Here is a tiny trained network, its code and every weight. The questions are about switching its units off for an input and a target symbol, where a switched-off unit gives its printed mean instead of its output.

import numpy as np


def w(rows, s, z=0):
    codes = np.array(rows[::2]) - 128.0
    scale = np.full(codes.shape[1], s)
    scale[-1] = z or s
    return codes * scale


def norm(h):
    return h / np.sqrt((h * h).mean(-1, keepdims=True) + 1e-5)


def softmax(a):
    e = np.exp(a - a.max(-1, keepdims=True))
    return e / e.sum(-1, keepdims=True)


def log_softmax(a):
    a = a - a.max(-1, keepdims=True)
    return a - np.log(np.exp(a).sum(-1, keepdims=True))


def net(x, mask):
    ids = ['Λδεημτ'.index(c) for c in x.split()]
    T = len(ids)
    res = E[ids] + P[:T]
    u = 0
    for l in range(3):
        r = norm(res)
        for j in range(2):
            rows = slice(4 * j, 4 * j + 4)
            q, k, v = (r @ M[l][rows].T for M in (Q, K, V))
            z = softmax(np.where(np.tri(T) > 0, q @ k.T / 4**0.5, -1e9)) @ v
            o = O[l][rows]
            res = res + np.where(mask[u + j], z, o[:, -1]) @ o[:, :-1]
        u += 2
    return log_softmax(norm(res)[-1] @ U[:, :-1].T + U[:, -1])


Q, K, V, O = {}, {}, {}, {}
E = w([
[139,115,45,77,123,167,138,165,159,59,86],'Λ',
[80,100,153,141,182,87,140,194,81,208,135],'δ',
[112,136,127,117,146,46,64,127,201,147,95],'ε',
[133,143,77,181,101,49,172,135,156,83,106],'η',
[99,7,211,192,150,138,120,166,220,112,161],'μ',
[92,43,199,218,144,54,130,105,93,102,108],'τ',
],0.014)
P = w([
[170,183,165,236,177,131,2,209,88,100,122],'0',
[218,111,66,124,183,109,89,107,125,89,173],'1',
[122,126,69,200,163,130,150,122,140,125,197],'2',
[114,91,73,160,169,129,126,117,134,140,100],'3',
[100,107,89,146,172,111,158,145,133,126,103],'4',
[95,107,98,129,161,107,170,150,131,117,97],'5',
[98,109,106,113,151,100,185,140,126,114,102],'6',
[98,105,103,98,136,95,184,126,122,118,102],'7',
[82,107,102,99,109,102,175,118,116,126,107],'8',
[79,107,110,92,95,98,182,112,109,121,110],'9',
[95,104,114,74,81,91,179,105,100,121,123],'10',
[103,101,112,67,56,90,167,90,87,130,147],'11',
[63,115,111,72,30,114,160,74,87,132,144],'12',
[91,105,114,40,31,89,149,62,81,136,159],'13',
],0.0079)
Q[0] = w([
[166,113,126,100,122,74,151,147,129,118,123],'0.h1',
[123,62,106,80,157,67,144,172,135,98,128],'0.h1',
[175,158,142,182,136,160,104,168,109,110,110],'0.h1',
[70,108,70,138,68,141,123,102,128,154,139],'0.h1',
[107,73,56,123,176,151,113,168,129,125,248],'0.h2',
[158,169,155,155,170,122,115,113,107,91,117],'0.h2',
[91,89,161,149,140,149,165,100,65,101,107],'0.h2',
[168,172,109,182,77,145,158,116,120,111,90],'0.h2',
],0.014)
K[0] = w([
[92,128,171,108,97,151,140,146,126,138,100],'0.h1',
[11,98,167,70,48,97,203,103,154,140,89],'0.h1',
[106,154,97,174,233,127,96,131,153,136,107],'0.h1',
[167,79,132,99,91,89,97,121,106,133,192],'0.h1',
[113,49,155,37,143,209,125,204,81,191,155],'0.h2',
[175,148,132,157,158,83,90,66,74,106,157],'0.h2',
[95,48,144,161,153,169,161,81,47,85,101],'0.h2',
[164,145,51,207,53,83,169,156,88,86,151],'0.h2',
],0.011)
V[0] = w([
[176,154,204,207,166,155,94,28,69,72,85],'0.h1',
[86,120,165,106,180,160,173,71,2,188,136],'0.h1',
[133,78,83,242,82,31,177,100,106,97,139],'0.h1',
[133,231,47,134,123,76,115,139,102,142,25],'0.h1',
[157,69,100,164,221,129,153,39,65,63,47],'0.h2',
[130,175,99,189,58,114,154,166,157,142,68],'0.h2',
[69,108,208,99,35,203,211,61,73,162,112],'0.h2',
[236,159,134,198,88,170,120,161,55,114,143],'0.h2',
],0.0078)
O[0] = w([
[213,158,166,138,246,170,100,88,45,101,235,37],'0.h1',
[45,143,105,53,172,133,80,61,239,107,191,148],'0.h1',
[204,193,102,82,157,67,182,232,195,85,190,255],'0.h1',
[178,28,33,151,121,111,69,123,159,227,191,75],'0.h1',
[2,67,73,189,146,92,125,139,132,139,135,158],'0.h2',
[182,171,71,157,186,55,84,118,172,66,126,124],'0.h2',
[126,81,122,92,135,43,55,237,98,127,201,27],'0.h2',
[130,107,110,148,94,179,26,76,71,90,162,32],'0.h2',
],0.0054,0.0086)
Q[1] = w([
[66,78,106,91,30,119,166,106,230,168,95],'1.h1',
[67,143,206,83,208,141,164,115,228,86,193],'1.h1',
[112,168,137,71,131,139,250,141,122,34,135],'1.h1',
[217,58,35,138,128,134,70,108,169,168,181],'1.h1',
[100,162,101,160,86,121,135,140,162,134,164],'1.h2',
[105,86,112,87,155,117,42,115,170,148,81],'1.h2',
[133,118,103,99,163,132,86,142,83,167,149],'1.h2',
[98,132,112,122,136,87,91,146,183,77,110],'1.h2',
],0.018)
K[1] = w([
[115,129,121,9,33,161,185,120,149,213,182],'1.h1',
[110,90,96,108,67,22,88,110,144,3,192],'1.h1',
[110,37,211,142,132,47,146,152,124,107,147],'1.h1',
[95,157,64,90,212,141,143,121,111,192,160],'1.h1',
[149,109,145,126,130,132,97,189,91,171,108],'1.h2',
[143,108,107,87,41,119,76,122,143,79,138],'1.h2',
[177,97,131,137,133,127,144,73,158,90,107],'1.h2',
[124,163,160,80,85,80,83,164,160,144,131],'1.h2',
],0.016)
V[1] = w([
[127,171,69,192,141,94,141,132,77,135,98],'1.h1',
[147,138,174,99,154,166,124,187,130,103,101],'1.h1',
[112,216,133,75,147,122,98,142,73,192,101],'1.h1',
[103,117,118,148,86,64,113,108,101,89,147],'1.h1',
[116,117,99,215,156,47,111,95,84,100,131],'1.h2',
[147,147,153,74,115,158,113,112,108,197,116],'1.h2',
[145,165,159,172,106,195,84,181,248,74,90],'1.h2',
[121,72,184,155,149,197,157,138,214,129,128],'1.h2',
],0.011)
O[1] = w([
[115,219,124,116,153,153,178,111,163,107,228,95],'1.h1',
[151,97,92,95,155,117,44,108,140,121,57,201],'1.h1',
[76,170,87,202,29,154,161,208,197,163,125,5],'1.h1',
[147,117,124,103,92,121,159,61,105,127,233,99],'1.h1',
[155,76,125,126,156,129,32,203,74,163,39,93],'1.h2',
[191,114,89,121,131,82,122,125,110,107,209,93],'1.h2',
[105,184,150,204,9,160,211,184,79,203,250,91],'1.h2',
[84,161,99,133,143,214,253,136,127,81,151,255],'1.h2',
],0.0056,0.0061)
Q[2] = w([
[104,74,169,148,120,120,158,133,185,7,122],'2.h1',
[243,89,145,165,78,209,172,113,221,48,101],'2.h1',
[155,29,240,167,115,172,93,96,179,156,168],'2.h1',
[172,136,103,239,89,98,97,6,128,94,141],'2.h1',
[145,103,178,130,127,143,180,85,32,63,107],'2.h2',
[158,111,98,151,91,195,121,152,163,96,135],'2.h2',
[105,73,82,114,148,106,145,82,173,120,125],'2.h2',
[220,179,128,140,162,90,100,150,105,107,142],'2.h2',
],0.019)
K[2] = w([
[162,211,172,52,138,69,174,187,70,71,113],'2.h1',
[142,131,154,141,85,87,249,189,32,114,40],'2.h1',
[64,213,182,190,171,156,113,101,12,91,95],'2.h1',
[232,135,91,181,222,186,193,207,75,196,151],'2.h1',
[82,94,157,80,158,239,148,172,125,159,147],'2.h2',
[129,164,124,173,163,79,185,140,84,198,114],'2.h2',
[136,59,182,123,88,59,150,124,166,119,158],'2.h2',
[173,105,89,198,208,166,106,155,116,97,160],'2.h2',
],0.016)
V[2] = w([
[66,79,58,83,135,144,156,202,7,133,159],'2.h1',
[100,67,188,155,139,63,151,67,108,241,145],'2.h1',
[173,153,153,17,104,233,121,142,132,236,100],'2.h1',
[132,18,217,127,121,187,133,182,158,69,162],'2.h1',
[67,192,111,132,147,130,76,171,85,173,122],'2.h2',
[131,98,13,80,100,110,94,143,88,54,151],'2.h2',
[86,112,139,151,43,182,101,176,110,53,162],'2.h2',
[195,220,111,146,89,100,142,57,182,75,75],'2.h2',
],0.013)
O[2] = w([
[98,58,72,71,169,175,126,75,114,95,100,123],'2.h1',
[123,168,195,152,123,143,46,90,157,70,122,81],'2.h1',
[44,133,121,210,122,169,164,124,235,187,80,33],'2.h1',
[82,187,58,179,150,134,117,166,39,106,84,129],'2.h1',
[115,88,179,104,127,105,135,110,163,181,131,46],'2.h2',
[120,111,117,152,165,166,254,162,125,154,72,1],'2.h2',
[151,147,134,134,224,89,147,141,121,191,106,35],'2.h2',
[62,73,104,105,188,181,158,90,102,111,117,158],'2.h2',
],0.0092,0.0083)
U = w([
[81,231,96,212,103,163,130,166,65,105,117,118],'Λ',
[117,168,151,169,54,94,136,149,187,201,143,254],'δ',
[61,109,125,118,110,181,92,55,189,65,137,74],'ε',
[108,67,67,144,187,150,209,135,120,167,99,170],'η',
[184,106,148,71,176,62,51,109,74,100,12,90],'μ',
[201,138,125,91,180,109,182,87,108,98,253,70],'τ',
],0.005,0.0022)

Each question gives the input, a string of symbols that net reads in full, and the target symbol t.
The units are the heads (4 rows each of Q, K, V and O). Each row of codes is followed by its name. A weight is (code - 128) times the scale printed after its matrix; where a second scale follows, it is the last column's (O and U).
mask holds one flag per head, layer by layer. A switched-off head (its flag False) gives its mean, the last column of its rows in O, instead of its output. The means were averaged over made-up inputs and are rounded, as every weight is.
A unit's drop is (log p(t) with every unit on - log p(t) with that unit switched off) / (log p(t) with every unit on - log p(t) with every unit switched off).
The circuit of an input: a set's keep is (log p(t) with only the set's units on - log p(t) with every unit switched off) / (log p(t) with every unit on - log p(t) with every unit switched off). Starting from all 6 units, units are removed one at a time, each time the one whose removal leaves the highest keep (on an exact tie, the one counted first), for as long as the keep stays at least 0.8.
circuit, biggest first: the units of the circuit, biggest drop first
most important unit: the unit with the biggest drop
heads that matter: for each layer, one digit per head in row order, 1 if its drop is at least 0.15 and else 0, layers parted by /
drop of u: that unit's drop, to one decimal
input δ τ Λ μ μ μ δ τ δ Λ, target τ: circuit, biggest first : (0.h2, 0.h1, 1.h1)
input δ τ δ δ μ τ η δ μ ε δ ε δ μ, target δ: heads that matter : 11 / 00 / 10
input Λ δ Λ δ δ Λ, target δ: heads that matter : 10 / 00 / 01
input δ ε τ δ μ η τ τ μ, target τ: circuit, biggest first : (0.h1, 2.h1)
input μ δ Λ, target μ: most important unit : 1.h2
input Λ μ μ δ ε η ε, target η: heads that matter : 10 / 00 / 01
input δ τ δ μ μ ε, target δ: heads that matter : 01 / 00 / 10
input δ δ δ η δ μ δ ε Λ τ η ε, target τ: heads that matter : 11 / 10 / 00
input η δ μ μ, target μ: circuit, biggest first : (0.h1, 1.h2)
input δ δ η μ, target Λ: heads that matter : 10 / 00 / 10
input δ δ μ, target Λ: circuit, biggest first : (0.h1, 2.h1)
input δ η ε, target η: heads that matter : 10 / 01 / 01
input η μ δ δ μ δ η δ η δ δ η Λ, target η: heads that matter : 00 / 00 / 01
input δ μ δ δ δ Λ δ ε δ, target δ: heads that matter : 10 / 11 / 10
input ε μ ε, target Λ: most important unit : 0.h2
input δ η μ μ δ η μ μ η, target Λ: heads that matter : 01 / 00 / 10
input δ ε δ μ Λ η Λ μ, target η: circuit, biggest first : (0.h1, 2.h1)
input δ τ δ ε δ μ μ δ, target Λ: circuit, biggest first : (2.h1, 0.h2)
input δ η δ μ τ ε, target δ: heads that matter : 01 / 10 / 10
input δ η η δ τ δ, target τ: most important unit : 1.h1
input δ Λ δ τ δ, target τ: heads that matter : 11 / 11 / 00
input μ μ Λ μ, target η: circuit, biggest first : (2.h1, 1.h2, 1.h1)
input Λ Λ Λ τ δ δ Λ δ τ δ δ Λ η, target η: heads that matter : 00 / 10 / 01
input Λ μ δ, target μ: heads that matter : 00 / 11 / 01
input δ Λ ε δ δ Λ Λ δ δ ε δ δ, target ε: circuit, biggest first : (0.h1, 2.h1, 0.h2)
input δ τ Λ, target τ: circuit, biggest first : (1.h1, 0.h1)
input δ μ δ, target Λ: circuit, biggest first : (2.h1)
input Λ δ Λ, target δ: drop of 2.h2 : 0.9
